Below are the code and all the weights of a small trained network. Each question names an input and a class and asks about switching units off, where a switched-off unit gives its printed mean instead of its output.

import numpy as np


def w(rows, s, z=0):
    codes = np.array(rows[::2]) - 128.0
    scale = np.full(codes.shape[1], s)
    scale[-1] = z or s
    return codes * scale


def f(y):
    return np.maximum(y, 0)


def log_softmax(a):
    a = a - a.max(-1, keepdims=True)
    return a - np.log(np.exp(a).sum(-1, keepdims=True))


def net(x, mask):
    res = np.array(x, float).reshape(1, 5) / 4 @ E
    y = f(res @ A[0][:, :-1].T + A[0][:, -1])
    res = res + np.where(mask, y, B[0][:, -1]) @ B[0][:, :-1]
    return log_softmax(res[-1] @ U[:, :-1].T + U[:, -1])


A, B = {}, {}
E = w([
[1,174,135,184,147,211,201,115,118],'x0',
[155,116,76,214,75,96,125,71,45],'x1',
[158,148,42,20,220,131,174,115,28],'x2',
[2,92,141,150,192,108,50,66,150],'x3',
[118,125,99,119,115,134,124,119,140],'x4',
],0.0089)
A[0] = w([
[99,99,166,195,88,108,94,137,184,52],'n0',
[216,68,119,80,98,35,58,172,140,38],'n1',
[156,150,162,46,142,187,174,253,227,54],'n2',
[136,127,170,186,48,142,107,169,183,3],'n3',
[196,135,101,190,48,117,174,115,80,115],'n4',
[155,171,138,163,86,194,255,187,134,86],'n5',
],0.0082,0.0031)
B[0] = w([
[163,104,115,77,165,96,165,141,75,208],'n0',
[1,83,94,200,162,171,226,201,156,255],'n1',
[106,150,127,163,116,6,63,27,114,250],'n2',
[141,166,50,22,186,112,141,179,9,201],'n3',
[120,120,172,125,131,53,47,33,150,214],'n4',
[92,6,137,132,135,174,156,155,148,228],'n5',
],0.0079,0.009)
U = w([
[163,161,78,9,149,123,167,178,27,80],'0',
[57,101,116,205,136,173,186,194,170,57],'1',
[127,82,146,116,127,124,88,110,161,189],'2',
[113,163,148,156,115,48,51,37,151,51],'3',
[141,141,131,129,124,139,124,152,141,254],'4',
[176,190,136,126,107,174,101,163,180,134],'5',
],0.011,0.0098)

Each question gives the input, the list of numbers given to net, and the class t.
The units are the neurons (one row each of A and B). Each row of codes is followed by its name. A weight is (code - 128) times the scale printed after its matrix; where a second scale follows, it is the last column's (A, B and U).
mask holds one flag per neuron, in row order. A switched-off neuron (its flag False) gives its mean, the last column of its row in B, instead of its output. The means were averaged over made-up inputs and are rounded, as every weight is.
A unit's drop is (log p(t) with every unit on - log p(t) with that unit switched off) / (log p(t) with every unit on - log p(t) with every unit switched off).
The circuit of an input: a set's keep is (log p(t) with only the set's units on - log p(t) with every unit switched off) / (log p(t) with every unit on - log p(t) with every unit switched off). Starting from all 6 units, units are removed one at a time, each time the one whose removal leaves the highest keep (on an exact tie, the one counted first), for as long as the keep stays at least 0.8.
units of the circuit, in order: the units of the circuit, biggest drop first
unit that matters most: the unit with the biggest drop
k most important neurons: the k neurons with the biggest drops, biggest first
drop of u: that unit's drop, to one decimal
input [-1,-8,2,4,-8], class 3: unit that matters most -> n2
input [1,5,2,-8,5], class 2: 2 most important neurons -> n4, n5
input [-3,-7,6,3,-4], class 3: units of the circuit, in order -> n2, n3
input [7,0,6,-7,-6], class 1: 2 most important neurons -> n5, n3
input [-1,-4,6,-8,2], class 2: units of the circuit, in order -> n2, n3, n5
input [-3,-8,-5,6,5], class 3: 2 most important neurons -> n2, n5
input [-6,-4,-5,-1,-5], class 1: 2 most important neurons -> n1, n4
input [-3,3,-4,-1,4], class 0: 4 most important neurons -> n3, n2, n0, n5
input [7,-6,4,3,-8], class 4: 2 most important neurons -> n1, n4
input [-4,7,-8,6,3], class 0: 3 most important neurons -> n3, n0, n2
input [-5,-4,7,-8,-4], class 2: 2 most important neurons -> n2, n3
input [-7,4,-4,0,0], class 1: 2 most important neurons -> n1, n2
input [-5,-2,1,-7,-7], class 2: units of the circuit, in order -> n2, n4, n1
input [-7,-4,3,7,-5], class 1: units of the circuit, in order -> n1, n2
input [-8,-4,6,-7,-1], class 1: 2 most important neurons -> n1, n3
input [6,-7,-5,4,5], class 3: units of the circuit, in order -> n1
input [0,2,-4,4,-5], class 4: 2 most important neurons -> n2, n4
input [-6,6,-2,-1,0], class 1: 2 most important neurons -> n1, n2
input [-7,7,3,-1,-7], class 1: 2 most important neurons -> n1, n2
input [2,-1,-1,-4,-1], class 2: 2 most important neurons -> n1, n5
input [4,5,2,-8,8], class 2: units of the circuit, in order -> n4, n5
input [2,3,3,-6,-4], class 2: most important neuron -> n4
input [-6,-3,2,0,0], class 1: drop of n4 -> 0.1
input [6,8,-4,0,6], class 3: drop of n1 -> 0.9
input [-3,-7,0,4,-3], class 3: drop of n4 -> -0.1
input [5,-4,-8,-8,3], class 0: drop of n2 -> 0.0
input [-3,3,4,3,-7], class 4: unit that matters most -> n3
